Below are the code and all the weights of a small trained network. Each question names an input and a class and asks about switching units off, where a switched-off unit gives its printed mean instead of its output.

import numpy as np


def w(rows, s, z=0):
    codes = np.array(rows[::2]) - 128.0
    scale = np.full(codes.shape[1], s)
    scale[-1] = z or s
    return codes * scale


def f(y):
    return np.maximum(y, 0)


def log_softmax(a):
    a = a - a.max(-1, keepdims=True)
    return a - np.log(np.exp(a).sum(-1, keepdims=True))


def net(x, mask):
    res = np.array(x, float).reshape(1, 7) / 4 @ E
    y = f(res @ A[0][:, :-1].T + A[0][:, -1])
    res = res + np.where(mask, y, B[0][:, -1]) @ B[0][:, :-1]
    return log_softmax(res[-1] @ U[:, :-1].T + U[:, -1])


A, B = {}, {}
E = w([
[81,111,162,147,246,183],'x0',
[131,123,124,125,134,128],'x1',
[131,94,102,122,118,151],'x2',
[188,87,156,202,94,114],'x3',
[160,139,134,112,149,124],'x4',
[132,142,138,128,131,123],'x5',
[100,100,115,140,104,138],'x6',
],0.013)
A[0] = w([
[226,67,167,131,115,167,102],'N0',
[147,121,120,254,169,70,25],'N1',
[128,144,90,84,153,180,117],'N2',
[133,78,194,147,236,210,63],'N3',
[82,135,160,174,154,161,59],'N4',
[67,203,43,56,181,126,3],'N5',
[223,108,136,241,160,159,102],'N6',
],0.0095,0.0039)
B[0] = w([
[35,145,88,128,108,121,169],'N0',
[156,189,87,245,144,119,165],'N1',
[78,189,99,129,163,41,172],'N2',
[190,241,227,35,38,185,245],'N3',
[239,108,133,109,30,181,172],'N4',
[69,168,43,254,100,114,205],'N5',
[51,248,85,144,250,92,191],'N6',
],0.0068,0.012)
U = w([
[78,203,76,198,255,108,3],'0',
[241,180,205,50,59,104,53],'1',
[141,141,153,104,220,91,221],'2',
[108,134,196,92,219,57,207],'3',
],0.0065,0.0069)

Each question gives the input, the list of numbers given to net, and the class t.
The units are the neurons (one row each of A and B). Each row of codes is followed by its name. A weight is (code - 128) times the scale printed after its matrix; where a second scale follows, it is the last column's (A, B and U).
mask holds one flag per neuron, in row order. A switched-off neuron (its flag False) gives its mean, the last column of its row in B, instead of its output. The means were averaged over made-up inputs and are rounded, as every weight is.
A unit's drop is (log p(t) with every unit on - log p(t) with that unit switched off) / (log p(t) with every unit on - log p(t) with every unit switched off).
The circuit of an input: a set's keep is (log p(t) with only the set's units on - log p(t) with every unit switched off) / (log p(t) with every unit on - log p(t) with every unit switched off). Starting from all 7 units, units are removed one at a time, each time the one whose removal leaves the highest keep (on an exact tie, the one counted first), for as long as the keep stays at least 0.8.
circuit, biggest first: the units of the circuit, biggest drop first
unit that matters most: the unit with the biggest drop
k most important neurons: the k neurons with the biggest drops, biggest first
drop when u is switched off: that unit's drop, to one decimal
input [-3,-8,5,6,-3,0,-7], class 0: circuit, biggest first	(N6; N3)
input [-4,5,7,7,1,-5,-1], class 0: unit that matters most	N6
input [-5,3,-7,-7,-5,7,0], class 0: 2 most important neurons	(N5; N3)
input [8,-1,3,-7,-6,-7,-3], class 1: 3 most important neurons	(N3; N4; N6)
input [-5,3,-5,7,-2,0,4], class 0: 3 most important neurons	(N3; N6; N1)
input [-4,-3,-1,-4,4,7,-7], class 0: 2 most important neurons	(N3; N5)
input [6,-8,-4,-2,-1,0,-2], class 1: circuit, biggest first	(N3; N4)
input [8,6,-7,7,-2,-4,5], class 1: 3 most important neurons	(N3; N4; N5)
input [-4,1,-4,-6,-3,3,-1], class 0: 3 most important neurons	(N3; N5; N4)
input [-5,-4,0,-8,-5,-3,0], class 0: 2 most important neurons	(N5; N3)
input [-5,-7,0,-5,-3,2,-6], class 0: 2 most important neurons	(N3; N5)
input [8,8,-5,1,-8,0,1], class 1: drop when N3 is switched off	0.4
input [7,1,0,-5,-4,-8,0], class 1: drop when N5 is switched off	-0.1
input [8,-5,-6,2,6,4,-7], class 1: drop when N1 is switched off	0.0
input [-4,6,2,-7,4,-2,-8], class 0: drop when N5 is switched off	0.6
input [-2,-3,-3,8,0,3,-5], class 0: circuit, biggest first	(N6)
